Below is a small trained network, with its code and all its weights. Each question gives an input and a class and asks what happens when units are switched off, that is, made to give their printed mean instead of their output.

import numpy as np


def w(rows, s, z=0):
    codes = np.array(rows[::2]) - 128.0
    scale = np.full(codes.shape[1], s)
    scale[-1] = z or s
    return codes * scale


def f(y):
    return np.maximum(y, 0)


def log_softmax(a):
    a = a - a.max(-1, keepdims=True)
    return a - np.log(np.exp(a).sum(-1, keepdims=True))


def net(x, mask):
    res = np.array(x, float).reshape(1, 6) / 4 @ E
    y = f(res @ A[0][:, :-1].T + A[0][:, -1])
    res = res + np.where(mask, y, B[0][:, -1]) @ B[0][:, :-1]
    return log_softmax(res[-1] @ U[:, :-1].T + U[:, -1])


A, B = {}, {}
E = w([
[54,241,208,165],'x0',
[111,107,161,118],'x1',
[102,102,170,114],'x2',
[79,81,203,104],'x3',
[223,141,253,95],'x4',
[77,186,34,6],'x5',
],0.0074)
A[0] = w([
[130,196,132,12,44],'neuron 0',
[16,100,73,236,148],'neuron 1',
[187,53,109,103,214],'neuron 2',
[193,65,117,92,167],'neuron 3',
[170,186,193,158,84],'neuron 4',
[127,215,118,112,114],'neuron 5',
[175,81,124,121,212],'neuron 6',
[138,85,130,203,255],'neuron 7',
[89,142,97,125,100],'neuron 8',
[97,131,125,188,36],'neuron 9',
[120,46,39,60,127],'neuron 10',
[109,173,124,85,97],'neuron 11',
[197,58,124,114,4],'neuron 12',
[140,151,136,133,127],'neuron 13',
[131,182,120,141,134],'neuron 14',
[81,103,65,67,142],'neuron 15',
[135,56,122,248,35],'neuron 16',
[87,150,125,160,137],'neuron 17',
[61,201,143,149,158],'neuron 18',
[133,123,126,143,91],'neuron 19',
[184,58,124,115,3],'neuron 20',
[148,165,126,161,100],'neuron 21',
],0.015,0.0061)
B[0] = w([
[252,141,84,73,207],'neuron 0',
[214,130,90,42,254],'neuron 1',
[124,91,111,57,253],'neuron 2',
[162,121,58,94,233],'neuron 3',
[85,154,136,207,221],'neuron 4',
[126,102,159,105,193],'neuron 5',
[108,107,99,99,223],'neuron 6',
[189,176,188,176,251],'neuron 7',
[84,101,127,146,169],'neuron 8',
[158,149,133,184,153],'neuron 9',
[15,121,193,180,253],'neuron 10',
[168,97,101,108,175],'neuron 11',
[216,192,149,131,188],'neuron 12',
[131,127,137,135,150],'neuron 13',
[117,113,162,118,171],'neuron 14',
[47,128,131,201,225],'neuron 15',
[97,84,84,39,217],'neuron 16',
[145,124,88,126,177],'neuron 17',
[168,133,129,95,237],'neuron 18',
[121,118,133,125,132],'neuron 19',
[207,186,142,139,181],'neuron 20',
[107,115,161,124,156],'neuron 21',
],0.02,0.0095)
U = w([
[113,46,118,51,88],'0',
[197,146,188,123,253],'1',
[62,143,244,255,26],'2',
],0.0089,0.0022)

Each question gives the input, the list of numbers given to net, and the class t.
The units are the neurons (one row each of A and B). Each row of codes is followed by its name. A weight is (code - 128) times the scale printed after its matrix; where a second scale follows, it is the last column's (A, B and U).
mask holds one flag per neuron, in row order. A switched-off neuron (its flag False) gives its mean, the last column of its row in B, instead of its output. The means were averaged over made-up inputs and are rounded, as every weight is.
A unit's drop is (log p(t) with every unit on - log p(t) with that unit switched off) / (log p(t) with every unit on - log p(t) with every unit switched off).
The circuit of an input: a set's keep is (log p(t) with only the set's units on - log p(t) with every unit switched off) / (log p(t) with every unit on - log p(t) with every unit switched off). Starting from the 12 units with the biggest drops (on a tie, the unit counted first), units are removed one at a time, each time the one whose removal leaves the highest keep (on an exact tie, the one counted first), for as long as the keep stays at least 0.8.
circuit, biggest first: the units of the circuit, biggest drop first
top k neurons: the k neurons with the biggest drops, biggest first
drop when u is switched off: that unit's drop, to one decimal
input [2,3,6,-6,6,-8], class 2: top 2 neurons => [neuron 4; neuron 1]
input [4,4,1,6,-7,-1], class 1: top 2 neurons => [neuron 2; neuron 16]
input [-7,-3,-1,7,-5,7], class 2: circuit, biggest first => [neuron 10]
input [-2,-1,-3,8,-4,7], class 2: top 2 neurons => [neuron 10; neuron 15]
input [0,-5,5,-8,-6,6], class 2: top 2 neurons => [neuron 10; neuron 15]
input [8,6,8,-6,3,-1], class 2: top 2 neurons => [neuron 4; neuron 1]
input [0,8,-5,-6,4,1], class 0: top 3 neurons => [neuron 7; neuron 12; neuron 20]
input [-6,-7,8,-3,-4,6], class 2: drop when neuron 10 is switched off => 0.8
input [0,5,6,8,-1,2], class 2: drop when neuron 1 is switched off => 0.3
input [-1,-8,-5,-6,4,5], class 0: drop when neuron 7 is switched off => 0.9
